[[ -8 -29  25 -13  22]
 [-17 -13  -1 -51 -11]
 [-19  54  17  38  31]] ==> -8

[-13 -24  13  48  -8] ==> -8

[ 57 -61  -1  37   7 -39  -5] ==> -1

[[  1   5 -65  13   0  17 -40]
 [-33 -30 -15   6  11  26 -24]
 [ 26  33  37 -24  21  32  15]] ==> 6

[ 59 -10  31 -14  48] ==> 31

[-43   6  10 -11 -47] ==> -11

[[-40  20  15  43  39]
 [-13  -4 -10  23  59]
 [-28   1   5 -28 -55]] ==> 1
---
[[4, -11, 2, -12, 61, 1], [-44, 12, 4, 12, 14, 6], [0, -16, -2, -11, -49, 0]] value 61, -49
[52, -5, 10, -34] value 52, -34
[-5, -1, 52, -3, 3, -4, 1] value 52, -5
[50, -51, -40, 19] value 50, -51
[[-28, 21, 53, -57], [-15, -25, -41, -37], [19, -44, -1, -55]] value 53, -57
[40, -12, 57, 0, -25, -10, -37] value 57, -37
---
[[-11 -15  63 -15   5]
 [ 10 -14  -1   2 -21]
 [  9  38  -8  18  32]] ans = 63

[[ -5  13  34 -38]
 [-28 -47  -4 -17]
 [-11 -32 -31  21]] ans = 13

[[-34 -21  37  -6   9  -1 -23]
 [ -4  62  39  39 -13  31 -25]
 [  0   1 -12 -31 -21 -35  44]] ans = 9

[[-59   1  13  12]
 [ 13   6   0  19]
 [ 43  -1  -6 -12]] ans = 1

[[-64   6   2 -20   8   3]
 [ -3 -24   2  -3   9   2]
 [  5   8  -3 -10 -59  -1]] ans = -20

[[ -1   1  -2  -1  -3]
 [  1 -10   0   0   4]
 [ -2  57  -5  -1 -10]] ans = -2

[[ 49  30  11 -15]
 [-23 -17  -3   9]
 [ 31 -15 -29 -22]] ans = 30

[[-55   2  -1  -7]
 [  4   2  -1  18]
 [ -3  -1   1 -19]] ans = 2

[[  0  -3 -14  15  23 -44  31]
 [-43  23 -38 -64  34 -10   2]
 [-30 -46   4  36  13  11 -25]] ans = 23
---
208  126   44  224 -> 208, 224

183  707  594  296
833  326  434  766
-> 183, 766

 -9  -23   34  -43  -45  -22 -> -9, -22

220  218   83  157  159   57   52
183  182  113  147  150   86   86
-> 220, 86

7  7  7  3  6  2  4
6  8  7  2  5  3  0
1  1  2  5  5  2  5
-> 7, 5

-850   720  -468   509  -203   183 -> -850, 183

-38  -21   25   22 -> -38, 22

45  66  39  26  50  36  27
87   5  25  13  28  74  47
 8  43  22  75  72  74  51
-> 45, 51

2327  4902  4651  4286  6365  9093 -> 2327, 9093

865  576  726  750  522  172  685 -> 865, 685
---
[ 12  -5  35 -11  -6  11 -57] Out: 12
[-47  41  51  40  37   7  20] Out: -47
[ 54 -19  25 -36 -24] Out: 54
[-26  -2 -41  44   6 -46] Out: -26
[-30 -27 -14  -5  54  19  31] Out: -30
[ -1  -8  49  -1 -27] Out: -1
---
[ 0.041 -0.112 -0.082  0.120 -0.096 -0.026 -0.008] >> 0.120, 0.120

[ -0.853  -8.782  10.454  18.246 -14.953] >> 10.454, 18.246

[ -87.0  108.3 -101.2  -47.8   18.2] >> -101.2, 108.3

[ -9.18  -3.85   5.72 -12.00  10.86 -10.21  -9.65] >> -12.00, 10.86

[-0.090  0.037 -0.019 -0.201 -0.102 -0.160  0.119] >> -0.201, 0.119

[ 0.429  1.735  1.145 -0.137  1.101 -0.524 -1.567] >> -0.137, 1.735

[[-0.116  0.028 -0.143  0.046  0.135]
 [ 0.077 -0.114  0.049 -0.074 -0.152]
 [-0.142  0.023 -0.148 -0.007  0.110]] >> 0.049, 0.135

[  9.324  10.008  -6.389  15.669 -16.199  16.988  12.187] >> 15.669, 16.988
---
array([[4859, 4698, 2611, 5054, 6514, 2167],
       [6637, 2149, 4961, 2525, 5349, 5900],
       [6245, 2017, 2010, 5787, 8785, 1002]])	5349

array([[476, 463, 223, 896],
       [527, 533, 312, 471]])	312

array([[81, 49, 81, 63,  2],
       [88, 89, 88, 90, 31]])	90

array([[118, 142, 143,  91],
       [ 89, 118,  54, 234]])	54

array([[ 422,  678, -261,  866,  795,  -44,  388],
       [ 636,  658,  545, -658, -567, -689,  480],
       [-399,   56,  781, -591, -662, -574, -521]])	-689

array([[2550, 9514, 6823, 4568],
       [5772, 5510, 6650, 6489],
       [6053, 7555, 6064, 5643]])	6650

array([[-158,  540,  474,  759,  286],
       [-755,  119,   -4, -337,  273]])	-337

array([[76, 57, 55, 73],
       [55, 24, 94, 42],
       [76, 73, 84, 86]])	94

array([[6052, 4274, 6981, 6650, 2795, 6471],
       [7275, 4875, 6290, 6305, 9673, 6449],
       [7443, 1438, 6140, 6398, 9612, 6511]])	9673
---
[[ 25  24  14 -52  -9   9]
 [ 12  24  46 -23 -26 -17]
 [ 28  28   9 -49  -5  10]] ans = 24

[[-28  27  10 -40  10  28  41]
 [-21  41  -9 -13 -62 -55  34]
 [ 11 -13 -11  20 -20 -17 -15]] ans = 27

[[ 54  15   9 -47  45]
 [  9  41  35  -5  -6]
 [  9  38  40   2  -1]] ans = 15

[[-41 -62 -19 -49  14  -6]
 [ 11  -1  -5   8  20 -18]
 [-27   5 -10   0 -50  17]] ans = -62

[[ 26   1   4 -12  49  27]
 [-12  -2 -25  34 -23 -12]
 [  6  -1  15  11  12   6]] ans = 1

[[-27   8  62  -1 -14  12]
 [ 64   1 -37 -28 -19  30]
 [ 59  -8 -40  -3  -5   7]] ans = 8
---
[[53 29 -1  3 -3]
 [ 9 37 -1 39  7]
 [27 29  2 45  8]] ans = 53, 45

[  0   5  51 -11  -6] ans = 51, 5

[[ 65  46  15  20 -17]
 [ 27  17  -6  -4 -49]
 [ 36 -32  48  26  30]] ans = 65, 48

[[ -2  25  41  -5 -28]
 [-47  -7   1  10 -29]
 [-52  -4   2   9 -29]] ans = 41, 25

[ 37  13  42 -51 -13] ans = 42, 37

[-56 -45 -24  18] ans = 18, -24
---
[7, 6, 1, 3, 4] >> 7, 1
[[49, 72, 34, 77, 86, 96], [63, 82, 67, 41, 69, 73], [36, 59, 41, 74, 8, 84]] >> 96, 8
[[518, 610, 511, 602, 616, 787], [369, 341, 663, 612, 35, 442]] >> 787, 35
[15, -40, -42, 35, 24] >> 35, -42
[[380, 598, 891, 423], [609, 623, 71, 291]] >> 891, 71
[9158, 2254, 2413, 8866] >> 9158, 2254
[[4523, 9455, 6711, 1805, 8599, 4095], [4515, 9337, 6700, 1744, 8567, 4079]] >> 9455, 1744
[22, -6, -25, 32, -42, -31, -3] >> 32, -42
[997, 701, 749, 629, 107] >> 997, 107
---
63,73,90,77,94,3,25 value 3
555,89,176,-754,654,-607 value 654
42,34,84,5,35,33,16 value 33
7,8,3,0,3 value 0
6098,9626,2056,7346 value 2056
52,63,120,242 value 120
4,3,1,2,0,4,7 value 4
---
-20	34	8	57	32	24 -> -20, 24

7	-63	40	33 -> 7, 33

23	9	12	27	49 -> 23, 49

-4	22	8	14	57	21 -> -4, 21

26	49	-47	-41	-45 -> 26, -45

29	16	41	-39
-53	-49	43	51
-> 29, 51
---
[[ 15.80   1.89 -19.03   5.71   3.86   7.86]
 [  8.90  18.40   1.32  11.60  14.19  11.48]
 [ 15.48   0.60 -17.08   5.98   4.34   7.53]] result: 1.32

[[-0.224 -0.096 -0.182 -0.010  0.102 -0.150  0.042]
 [-0.102 -0.055 -0.090  0.129 -0.002 -0.121 -0.118]] result: -0.090

[[-199.3   55.6  173.5 -106.3]
 [ -50.7 -166.6 -121.4 -131.2]] result: -121.4

[[-0.810 -0.847 -0.865 -1.228 -0.890]
 [-0.575  0.681 -1.731 -0.389  0.423]
 [ 0.609 -0.852 -0.041  1.764  1.387]] result: -1.731

[[ 0.20 -0.87 -0.64 -0.18 -1.76]
 [-0.29  0.34  0.59  0.29  1.22]] result: 0.59

[[ -48.801    0.074  -64.511   60.502  118.174  -27.290]
 [  13.416  107.894  -97.504  -31.074  179.498 -154.058]
 [  33.078  121.712   72.643 -165.995  -44.021  171.438]] result: -97.504

[[-0.155  0.000 -0.110 -0.112  0.004 -0.100]
 [ 0.127 -0.066 -0.085 -0.057  0.031 -0.105]] result: -0.085
